Moves between nodes:
x965: w>x886, v>x640
x640: w>x756, v>x261
x135: w>x70, v>x741
x249: w>x315, v>x961
x548: w>x17, v>x994
x403: w>x311, v>x60
x831: w>x311, v>x43
x582: w>x275, v>x556
x588: w>x340, v>x344
x761: w>x146, v>x961
x901: w>x76, v>x965
x994: w>x249, v>x831
x801: w>x344, v>x119
x728: w>x312, v>x557
x311: w>x994, v>x60
x530: w>x261, v>x874
x688: w>x193, v>x548
x146: w>x931, v>x249
x343: w>x149, v>x340
x275: w>x952, v>x992
x494: w>x162, v>x746
x340: w>x965, v>x395
x211: w>x728, v>x901
x247: w>x531, v>x827
x17: w>x43, v>x998
x587: w>x93, v>x76
x741: w>x582, v>x247
x420: w>x965, v>x585
x437: w>x494, v>x34
x382: w>x119, v>x330
x931: w>x338, v>x315
x14: w>x34, v>x877
x992: w>x99, v>x827
x342: w>x840, v>x247
x296: w>x14, v>x338
x152: w>x557, v>x312
x799: w>x557, v>x604
x585: w>x320, v>x153
x532: w>x781, v>x596
x827: w>x992, v>x688
x536: w>x247, v>x494
x101: w>x799, v>x152
x43: w>x60, v>x885
x227: w>x858, v>x688
x716: w>x801, v>x382
x395: w>x945, v>x600
x153: w>x652, v>x781
x183: w>x193, v>x227
x858: w>x183, v>x488
x686: w>x652, v>x716
x739: w>x43, v>x275
x998: w>x227, v>x311
x557: w>x101, v>x578
x979: w>x330, v>x149
x840: w>x494, v>x485
x945: w>x961, v>x70
x330: w>x342, v>x183
x961: w>x945, v>x530
x344: w>x153, v>x716
x99: w>x249, v>x827
x596: w>x840, v>x588
x781: w>x344, v>x979
x877: w>x296, v>x931
x162: w>x536, v>x437
x209: w>x312, v>x211
x80: w>x403, v>x320
x963: w>x227, v>x556
x285: w>x247, v>x652
x476: w>x728, v>x657
x119: w>x716, v>x342
x149: w>x596, v>x488
x962: w>x330, v>x858
x312: w>x101, v>x587
x723: w>x485, v>x363
x952: w>x739, v>x99
x70: w>x395, v>x728
x60: w>x831, v>x281
x193: w>x275, v>x17
x77: w>x600, v>x183
x657: w>x600, v>x588
x531: w>x77, v>x536
x281: w>x43, v>x93
x874: w>x756, v>x728
x556: w>x532, v>x979
x108: w>x874, v>x476
x320: w>x101, v>x101
x269: w>x34, v>x831
x93: w>x885, v>x14
x756: w>x530, v>x108
x34: w>x330, v>x608
x315: w>x146, v>x80
x760: w>x385, v>x952
x600: w>x70, v>x556
x735: w>x363, v>x686
x363: w>x723, v>x652
x885: w>x311, v>x403
x578: w>x152, v>x209
x485: w>x285, v>x363
x604: w>x761, v>x311
x261: w>x557, v>x756
x886: w>x901, v>x80
x746: w>x437, v>x269
x338: w>x877, v>x760
x608: w>x269, v>x760
x385: w>x608, v>x739
x652: w>x735, v>x801
x488: w>x343, v>x945
x76: w>x211, v>x886

The rows follow the links: the fewer symbols apart two nodes are, the more alike their rows tend to be.

Each row is also shifted at random along 9 hidden directions that mean nothing.

Row, then node:
[ -5   1 -15  -2 -14   2  -9 -19  19 -14 -15 -17  25 -15   5  -6 -25   5   2 -18  -8   2  -2 -14  11  -3   1 -23 -41   5 -18 -15  -3  16  11  17 -29  23  14  22  25  -5] -> x801
[-46  -8   5  49  60 -82   9 -20   7  -9  23 -20   0   1 -19 -27 -79   1  12 -71  -2 -14  50 -34 -25   4 -38 -23  -2  -1   9  15 -41   4   7  24  53  10  57 -29  -9 -41] -> x952
[-22 -12  21  22  38 -13 -11 -15   2  -3  31  -4   2  16  21 -15 -29  11  62  -9  -4 -16  -8   7  -6  18  -7   8  38  18 -17  -6  52  36  -7 -15  22 -37  45 -23  -3  -8] -> x992
[  5  10 -19 -36 -28  14   5 -24   9 -11 -27  -5   4 -29   0  -9  -8 -19 -10 -18  -4   7   3   2 -12  -8   8  -5 -42   5 -24  -7  -9  -3  12  28 -27  17  -6  29   4 -11] -> x344
[-30  -7 -17 -32 -36  27   8   5  12   1  -1  61 -23 -16  11  18  11 -10 -43  52   1  43 -22 -14  16  20  37   9   6  50  37 -29 -14  -3   7 -13 -38   4 -35 -20  19  11] -> x395
[ 42   4  15  58  17   5 -31  25   1  -1  11   9   8   7  26 -24  17  12 -21  28  37 -37  -1   9  25  15 -12  11   5 -25  21 -17  -7   2 -15 -17  27  -8 -32 -25  28  -1] -> x557
[ 61  15 -10 -29 -13  13   1 -25   0  -9 -11  24 -20 -10  -3 -23 -46 -20 -32 -12  16 -35  32 -17   0   1  11 -10 -24 -35 -11 -17 -41 -10  -1  31  -9  12  -8  -5  -6 -29] -> x382
[ 85   6  20  49  -5  42 -30  19  -2  10   0  -1   8   0  30 -30   7  20  22  18  36 -30 -23  11  36   1   4  19   3 -32   3 -23  37  14   4  -6 -10   1 -15  -4  32   3] -> x585
[-22 -15 -28  31  20 -35 -15 -19   8  -6  13   5  -5  20 -25 -20 -52   0 -46 -26 -14  -3  29 -55  11 -15 -65 -13 -20 -23 -17  -7 -32  24  15  21 -17  26  48 -20  30 -11] -> x285
[ -5   3   2 -17 -14  48 -17 -10 -22  29   4  23 -24  -5 -18  17  23  28  26 -27   9  46  -3 -12   3 -39  19 -20  14 -13 -64 -11  38  -1  35 -20 -17   7  32 -30  19   3] -> x931
[ 50   3 -19  45  21  16 -31   0  36  15  38  19 -18  -4  25 -27  26  16 -34  39  46 -14  27  -2  14  12 -30   2 -19 -25  11  -5 -24  -6  -2 -31  -2  10 -11 -22  37  -9] -> x901
[ 39  20 -25   7  16  -9  17 -67  40  36   8 -26 -12   4 -18  11   9 -20 -15 -19  25   5  44   9  -5  -2 -17 -64 -43  14  19   6 -38 -13 -22 -25  10  38  15  50  20 -39] -> x338
[-72  -3 -46  12  -4 -44   6  20  34   3   0   7 -10 -13  17   9 -19 -12 -14  30 -24  32  -8 -22  -3  20 -28  25   2  46 -13  -1  -1   8  11 -12 -15 -24  27 -37   4  30] -> x488
[-18  -7  -1  58  17 -38  15 -18  36  10  -3 -24  12   9  18   5 -13 -33  -8  -8   0 -17  11  17  -2  47 -37 -18 -16  34  74  -4 -18  21 -42   4  27  -8 -35  40 -11 -17] -> x99
[ 56 -15  -3  20  -2  11  -3   5  11  30  11  27 -24  -4 -30  24   7 -10 -50 -25  13  26   5 -12  19  -3 -18 -27 -38 -21  49 -18 -26 -10  -2   4   3  32 -31  24   2 -30] -> x249
[ 19  26 -35  23   1 -18  10  -1  17   6 -19 -61  16  22 -14  27  39  -8  -3   3 -11 -26  23  25   6  -3 -26  -3 -14 -26 -21  34 -10 -21 -29   1  35 -13 -27  29 -30  15] -> x269
[ 62  15  -2  -4  -4  24 -15 -38  34  -5   3   2  12  12  35 -21 -26   6  15  31  11 -42 -13   7  27  21  16 -24 -14  17   3 -37  15  28 -24 -26 -27   3  21  20  42   3] -> x716
[ 45 -16  14   0 -17  -1   1  16  -4 -27   0  27  16 -28 -33   3 -14   8 -39  -7  19  16 -26 -15  39  -7  55 -15 -29   2  39 -26 -29 -30  29   5  21  47 -35  -1  30 -42] -> x476
[-69  18 -55  24 -20  20 -36  15  30  21  -4 -24  16  -5  20  33  85  35  20   4 -21  38  10   4   2 -14  -6 -20   0   5 -91  17  24  -3   9 -32 -18 -30  -6 -39   7  57] -> x14
[ -4   6  30  33   2  12   3   9  -8   8 -15 -27  14  -3  32 -15  36  -4  23  28  22 -14 -19  42  -4  10  -3  22  17  12  27   9  26  10 -16 -16  11  -6 -30  18   9  17] -> x211
[-42  -1  -9  11  -5 -19  -7  -5  -2   5 -19  -5   6  29  12  -2 -24 -15 -21   1 -23 -13  -5 -16  -3   1 -53  -6   1   7  -9 -10  -1  42 -17   8 -32  -4  23   3  16  31] -> x363
[-31   5  64 -51 -25  56   5 -10 -73  -4 -31  17 -11  -7  16 -12  12  -1  35  13  28  10 -23  30 -25 -11  41  23  30   3  -6 -17  41  18  -2  -1 -14   3 -24  -9   5   2] -> x152
[ 41  -6 -18 -28  16  -5  -1  -6  23  -5  28  18 -31 -11 -12  -5 -17 -17 -18  -1  10  -6  29  -9 -16  14 -17  15 -25 -31  -6   3 -14 -16   1  16  15 -20   1  -1 -31 -40] -> x227
[ -8 -10 -28 -19  13  16 -18 -23  42  -9  33  24 -13   0  22  14  -5   1  -3  22   5  14  11  -3   0  35 -13  -4 -34   9   0 -27  12  16 -15 -11 -17 -19  -1  -7   2 -19] -> x688
[ -8 -25  -1  41  36 -29   6 -16  23 -11  43   2  -4   2 -21 -17 -37   4  14  -9   1   2   6 -28  16   9  -6   7  25  18  19   6   4   4  17   4  23   4  42 -19  12 -35] -> x741
[ -1  26 -30  18 -10 -53  31   6  16  19 -38   9 -37  11  27   3 -70 -53 -40  50  -1 -21  -8 -14   4  33 -50  41  11  20  33 -19 -17  20 -25   4   7 -26  10 -24 -11  21] -> x149
[-27 -15  13 -13  17  28 -13 -32   8 -14  54  32  10 -26 -18 -17  30  49   6 -52  13  21  50 -27  -4 -13  76 -62   7  22   6  13 -55 -30  26  -5  -7  33  -1 -29  12 -33] -> x760
[ 42   1  33  -9   7  20   5  -4   9   5   6   0  23  24  24 -28  50 -22  -9  20  -8 -70   0  40 -14  21  14 -23  41  33  60  20 -32  13 -52  -1 -35 -16 -42  62 -13  34] -> x735
[ 82  -4   1  49  11  -4 -17  43  13  10  -4 -36  16  25   3  27   0  16  11   0   4 -12 -22  10  33   1 -34   8 -40 -57  13  -5  33  -2 -13  -1  13   3  -5  30  -6  11] -> x403
[-19 -23  17 -12  32 -14 -11  22   3 -16  35  -6  20  12   7   2  -4  41  25  -9 -16  12  -6  -5 -11   0  10 -12  -9   6  18  15  -1  -2   2 -15 -18  13  41   5   1  20] -> x311
[-17  10 -23  -5  12 -15  35 -41  33  -3   5 -63  34   9 -28  17  62 -12   2   7 -10  -6  26  38 -14  -4  11 -25 -11  33  24  58 -33 -25 -21 -12  14  19 -21  77 -14 -10] -> x437
[ -2  -1   5  12  -1  10 -10  19  -3   1   1  10   1 -35   8 -35  35   1 -23 -12  20   5  20  -1 -19 -12  -2   8 -16  -9   3  20 -38 -25  24  17 -14  18 -31  -2   6  -4] -> x420

From each start, follow one symbol. Which node do you reach?
Answers are names.
[ 17  13  22 -32   9   2   3  30 -30  29 -22 -31 -13  19   0  14  42 -23  32   0 -14  -8 -19  55 -50 -21 -51  27   8 -38 -53  27  54   2 -18 -14  14 -43  12  34 -47  27]
v -> x311
[ 26   9  24 -22   0   4   1  34 -54  10 -25 -17 -14  -2 -30   7  -1   5   8 -53   1   5  19  -2 -24 -43 -17   5 -16 -81 -29  26  -6 -30  17  37  15  14   0   1 -45  -4]
w -> x885
[-41   9 -15  16  -5  12 -31   3  -1   4  -1  17 -19   1  26  -4   0  20 -27  24  27  20  20 -19  -5  -1 -38   7 -26 -23 -26 -19  -6  14   1 -13 -23   6   4 -54  35  16]
w -> x93
[  1  -3  51 -34 -34  -5  54  31 -70   9 -57  -3 -18 -29 -23  -2 -21 -39  20 -24 -11  19 -45  14 -22 -23  36  50  45   7  23  22  21 -17  30  44  13   4 -21  16 -39  -3]
w -> x965
[-12 -17  32   3   8 -13  15 -13 -27 -13 -11 -25  10 -23 -32   6 -44   3  26 -87   1  23  18 -14 -10 -13  14 -16 -35 -27  13   0  -4 -14  22  48  35  38  -6  17 -28 -55]
w -> x43
[ 46 -18 -35  10 -23  49 -17 -25  35  -6  28  54 -22 -30 -21  17  -9   3 -36  -8  28  41   9 -33  53  15  21  -4 -60 -21  12 -48  -3 -10  27  18  -6  29 -48  -9  21 -68]
v -> x556
[ 43   8  22  16 -21  29 -10  16 -10  13 -30 -28  26  27  32  -3  26 -12  39  14 -20 -49 -46  41  15   6  -5  12  31  -3 -14  -6  58  33 -28   0 -21 -32 -21  39  -2  47]
w -> x735
[-22 -14 -21  59   4   0 -25   7  27  -4  17   6   5   2  15  11  -9   7   2  -7  -2  10  -5 -18  33  26 -26   7 -10  -5  -4 -25  21  25   1   9  12 -19 -19 -23   7 -15]
v -> x688
[-42  -1 -14  52   3 -34 -13  45   4  -7 -27 -63  40 -23  13 -25  10   2  44 -46 -40  -8 -14  -3 -15 -21 -37  21   0 -15 -72  37  25   1  37  37  -1 -18  20   0 -14  31]
v -> x781
[ 18 -18  18   6  27  -9  -4 -25  15 -13  32   2  -1  11  12  -2 -72  16  44   0   7  -3 -16 -11  17  26   7   2 -14   6  22 -36  42  24  -3 -11   9   5  48  -5  17 -33]
v -> x17
[106  11   4 -39   6  47  -3 -18  11  13  23   2 -32  -9  -3 -11  17 -15  58  28  13 -21 -18  39   2   2  24  35  30 -17 -50  -1  73  -7   3 -23  17 -48  23  16 -21 -31]
v -> x979
[ 44   9  10  61 -12   0 -16  49 -32  32 -40 -18 -19  15   7  14 -13  -5  -4 -11  13   2 -20  -3  15 -15 -70  37 -12 -76 -18 -14  38  10   0  14  15  -5  -8 -21  -6  20]
w -> x403
[ -6  -5  -6   7   2   8 -15 -18  31 -16  18   3  27 -15  15   2  28  22 -10  44  28  21 -22  17  21  12  26 -19 -34  44  17 -28   3   3   3 -47   3  26  -9   8  61 -18]
w -> x312
[  7  22  15 -19  29 -14   8 -26 -27  21  -8  -5 -42  11   9 -38 -13 -27 -12  16  31 -29  40  18 -56  -8 -58  18   8 -22 -13  19 -13   1 -17 -11  15  -7  33  -8  -5  -9]
w -> x211
[ 13  24  -9 -26 -13   1   0 -28  -4  -4 -30  -8  -8   7  17 -16 -46 -19  10   2  -5 -35   5  -3 -13   0 -12   3  -3 -13 -51 -16  13  24 -11  15 -16 -19  29 -10   1  11]
v -> x342
[ 52  -6  -6  63  32 -53   7  34  14  36  -3 -31  -3  17 -22  10   6 -20 -17 -21  -6  -8  -5   6   1  -7 -66  -3  -4 -28  22  21  -5 -10  -2  -5  44  -5  10  31 -18  -3]
v -> x961
[ 32  13   1  -8  27  -7   9 -34  -2  -2  20 -36   6   8 -37  -6  -1  25  33 -27   8 -12  34  -2  -2 -26  27 -23  15 -17 -28  34 -11 -26  11  -7  28  20  44   2  -3 -24]
v -> x608
[ -2 -13  30  35  26   3  -7   6  -3   2  23 -15  13 -13   9 -23   9  31  23   4  29  19  -7   0   0 -10   5   1  -1  11  30  11   6  -2  18 -21  -9  35  21   3  36  -4]
v -> x80
